Below is a small trained network, with its code and all its weights. Each question gives an input and a class and asks what happens when units are switched off, that is, made to give their printed mean instead of their output.

import numpy as np


def w(rows, s, z=0):
    codes = np.array(rows[::2]) - 128.0
    scale = np.full(codes.shape[1], s)
    scale[-1] = z or s
    return codes * scale


def f(y):
    return y / 2 * (1 + np.tanh(0.7978845608 * (y + 0.044715 * y**3)))


def log_softmax(a):
    a = a - a.max(-1, keepdims=True)
    return a - np.log(np.exp(a).sum(-1, keepdims=True))


def net(x, mask):
    res = np.array(x, float).reshape(1, 6) / 4 @ E
    y = f(res @ A[0][:, :-1].T + A[0][:, -1])
    res = res + np.where(mask, y, B[0][:, -1]) @ B[0][:, :-1]
    return log_softmax(res[-1] @ U[:, :-1].T + U[:, -1])


A, B = {}, {}
E = w([
[197,89,79,71,92,24,73],'x0',
[212,173,158,201,216,142,55],'x1',
[98,1,104,132,196,137,125],'x2',
[100,97,87,249,52,90,113],'x3',
[98,171,6,104,135,196,77],'x4',
[89,196,85,146,210,49,196],'x5',
],0.0069)
A[0] = w([
[86,118,96,93,103,106,212,156],'N0',
[175,139,131,170,162,133,90,173],'N1',
[110,142,61,122,143,167,81,101],'N2',
[85,103,124,101,85,129,175,68],'N3',
[127,142,40,132,133,182,104,109],'N4',
[151,231,137,123,63,123,123,146],'N5',
[145,86,215,141,113,95,150,109],'N6',
[93,152,61,115,127,164,85,108],'N7',
[147,147,159,53,177,160,120,117],'N8',
[132,222,139,144,102,109,155,136],'N9',
[88,117,120,84,78,108,167,125],'N10',
[123,118,192,144,132,106,164,112],'N11',
[174,143,135,165,170,142,66,98],'N12',
[71,104,125,82,82,131,139,86],'N13',
[146,147,172,36,154,154,144,111],'N14',
[115,32,88,150,208,121,134,253],'N15',
[90,145,159,183,166,194,188,91],'N16',
[160,160,126,170,195,82,111,155],'N17',
[156,140,121,29,178,199,138,142],'N18',
[159,254,106,127,91,64,186,125],'N19',
[123,126,202,36,165,139,129,138],'N20',
[144,72,174,115,79,208,83,123],'N21',
[104,101,139,212,73,118,105,87],'N22',
[182,114,82,103,105,51,111,115],'N23',
[163,210,163,123,30,144,119,146],'N24',
[80,139,78,109,128,181,56,150],'N25',
[89,118,112,231,89,132,138,126],'N26',
[193,96,155,110,39,180,91,125],'N27',
[182,163,108,167,167,145,74,147],'N28',
[69,131,147,48,78,120,151,102],'N29',
[99,115,110,204,68,121,108,74],'N30',
[92,121,115,83,72,130,173,78],'N31',
[56,162,159,160,140,203,153,101],'N32',
[74,161,181,125,151,214,170,125],'N33',
[110,127,98,230,73,130,118,58],'N34',
[78,104,110,91,81,133,158,113],'N35',
[198,124,148,170,155,149,88,79],'N36',
[166,144,167,115,42,182,100,127],'N37',
[103,130,98,87,77,137,170,87],'N38',
[90,113,101,114,77,114,178,99],'N39',
[130,118,199,147,141,65,153,158],'N40',
[128,98,234,133,125,94,139,116],'N41',
[107,147,161,130,158,189,183,120],'N42',
[196,129,82,40,137,24,100,97],'N43',
[199,105,103,68,144,38,74,139],'N44',
[112,179,79,149,177,49,227,156],'N45',
[151,127,168,124,74,181,81,84],'N46',
[112,156,58,110,132,167,97,96],'N47',
],0.0079,0.0018)
B[0] = w([
[183,132,118,165,166,188,120,210],'N0',
[172,88,160,158,138,155,143,181],'N1',
[144,145,203,101,68,69,210,188],'N2',
[178,145,144,195,146,153,139,180],'N3',
[122,169,210,94,49,55,229,200],'N4',
[79,25,201,120,158,89,156,214],'N5',
[134,219,157,78,44,95,244,202],'N6',
[129,163,199,112,63,74,229,194],'N7',
[147,113,151,189,171,44,52,191],'N8',
[87,51,121,94,175,152,139,197],'N9',
[177,128,166,190,175,197,126,191],'N10',
[111,164,143,91,54,111,152,172],'N11',
[209,97,186,200,153,179,165,179],'N12',
[200,144,156,160,163,168,139,189],'N13',
[131,156,141,184,195,3,60,200],'N14',
[23,20,149,59,200,165,181,250],'N15',
[94,136,121,136,38,180,62,225],'N16',
[177,147,105,144,144,214,144,205],'N17',
[120,127,140,154,144,33,93,231],'N18',
[63,17,104,53,198,172,142,234],'N19',
[128,158,116,142,141,45,86,207],'N20',
[134,230,3,22,192,124,136,223],'N21',
[129,163,124,112,164,54,90,197],'N22',
[96,119,101,164,88,168,96,188],'N23',
[79,19,160,114,178,118,138,228],'N24',
[119,142,155,84,84,73,207,209],'N25',
[112,147,69,144,155,63,75,210],'N26',
[119,179,60,58,174,169,151,231],'N27',
[184,109,198,172,129,175,182,191],'N28',
[194,126,164,226,185,143,100,210],'N29',
[139,146,152,162,202,44,74,190],'N30',
[192,101,190,180,161,168,116,191],'N31',
[93,121,106,163,43,144,79,226],'N32',
[84,134,101,156,69,140,57,239],'N33',
[152,126,111,150,182,37,49,201],'N34',
[210,133,179,172,168,168,149,196],'N35',
[198,143,158,154,140,172,168,174],'N36',
[89,105,57,45,202,157,136,210],'N37',
[190,110,197,172,137,146,145,184],'N38',
[184,136,145,178,171,148,115,183],'N39',
[113,178,144,78,72,137,212,199],'N40',
[100,172,146,108,51,92,201,206],'N41',
[98,153,118,153,82,134,51,203],'N42',
[66,150,115,166,15,192,42,215],'N43',
[90,127,125,141,42,191,59,214],'N44',
[168,233,39,66,178,171,143,253],'N45',
[106,141,85,85,183,175,150,182],'N46',
[159,162,179,101,39,75,221,189],'N47',
],0.0053,0.0051)
U = w([
[244,117,169,194,155,183,147,84],'0',
[135,160,158,97,49,58,221,72],'1',
[142,134,111,156,170,1,53,116],'2',
[86,122,102,146,49,188,58,56],'3',
[131,155,48,68,183,164,153,249],'4',
[75,20,144,93,175,135,153,159],'5',
],0.013,0.0017)

Each question gives the input, the list of numbers given to net, and the class t.
The units are the neurons (one row each of A and B). Each row of codes is followed by its name. A weight is (code - 128) times the scale printed after its matrix; where a second scale follows, it is the last column's (A, B and U).
mask holds one flag per neuron, in row order. A switched-off neuron (its flag False) gives its mean, the last column of its row in B, instead of its output. The means were averaged over made-up inputs and are rounded, as every weight is.
A unit's drop is (log p(t) with every unit on - log p(t) with that unit switched off) / (log p(t) with every unit on - log p(t) with every unit switched off).
The circuit of an input: a set's keep is (log p(t) with only the set's units on - log p(t) with every unit switched off) / (log p(t) with every unit on - log p(t) with every unit switched off). Starting from the 12 units with the biggest drops (on a tie, the unit counted first), units are removed one at a time, each time the one whose removal leaves the highest keep (on an exact tie, the one counted first), for as long as the keep stays at least 0.8.
circuit, biggest first: the units of the circuit, biggest drop first
unit that matters most: the unit with the biggest drop
top k neurons: the k neurons with the biggest drops, biggest first
input [8,8,8,-8,2,6], class 0: unit that matters most : N17
input [-5,2,-6,-7,-3,2], class 2: circuit, biggest first : (N14, N8)
input [-4,6,-5,7,-3,8], class 4: top 2 neurons : (N45, N19)
input [4,4,8,6,-8,1], class 1: circuit, biggest first : (N6, N40)
input [8,5,5,-1,-2,5], class 3: circuit, biggest first : (N43, N44)
input [0,6,8,6,1,-7], class 5: top 2 neurons : (N15, N45)
input [8,3,1,0,7,-2], class 3: top 4 neurons : (N43, N44, N23, N6)
input [4,6,-4,-6,2,2], class 0: top 2 neurons : (N28, N12)
input [-3,5,-8,5,5,6], class 5: circuit, biggest first : (N19, N5)
input [6,7,3,6,8,-1], class 1: circuit, biggest first : (N4, N2, N7)
input [6,3,-1,1,-5,-7], class 4: circuit, biggest first : (N27, N21)
input [2,-4,-2,4,-2,-6], class 4: circuit, biggest first : (N27, N21, N37)
input [-5,5,-7,-7,4,0], class 2: circuit, biggest first : (N14, N18)
input [1,-4,-4,5,-4,3], class 2: unit that matters most : N15
input [-8,-6,8,2,6,-5], class 3: top 3 neurons : (N32, N33, N16)
input [-4,-2,2,-2,-3,-4], class 3: top 2 neurons : (N45, N33)
input [6,6,6,3,-7,7], class 1: circuit, biggest first : (N40, N6)
input [-6,8,8,-5,1,7], class 0: top 3 neurons : (N12, N17, N28)
input [2,-6,2,2,-3,-7], class 4: circuit, biggest first : (N21, N27)
input [-6,-1,-1,8,6,-3], class 2: circuit, biggest first : (N34, N30)
input [-6,1,-5,8,-4,2], class 2: top neuron : (N34)
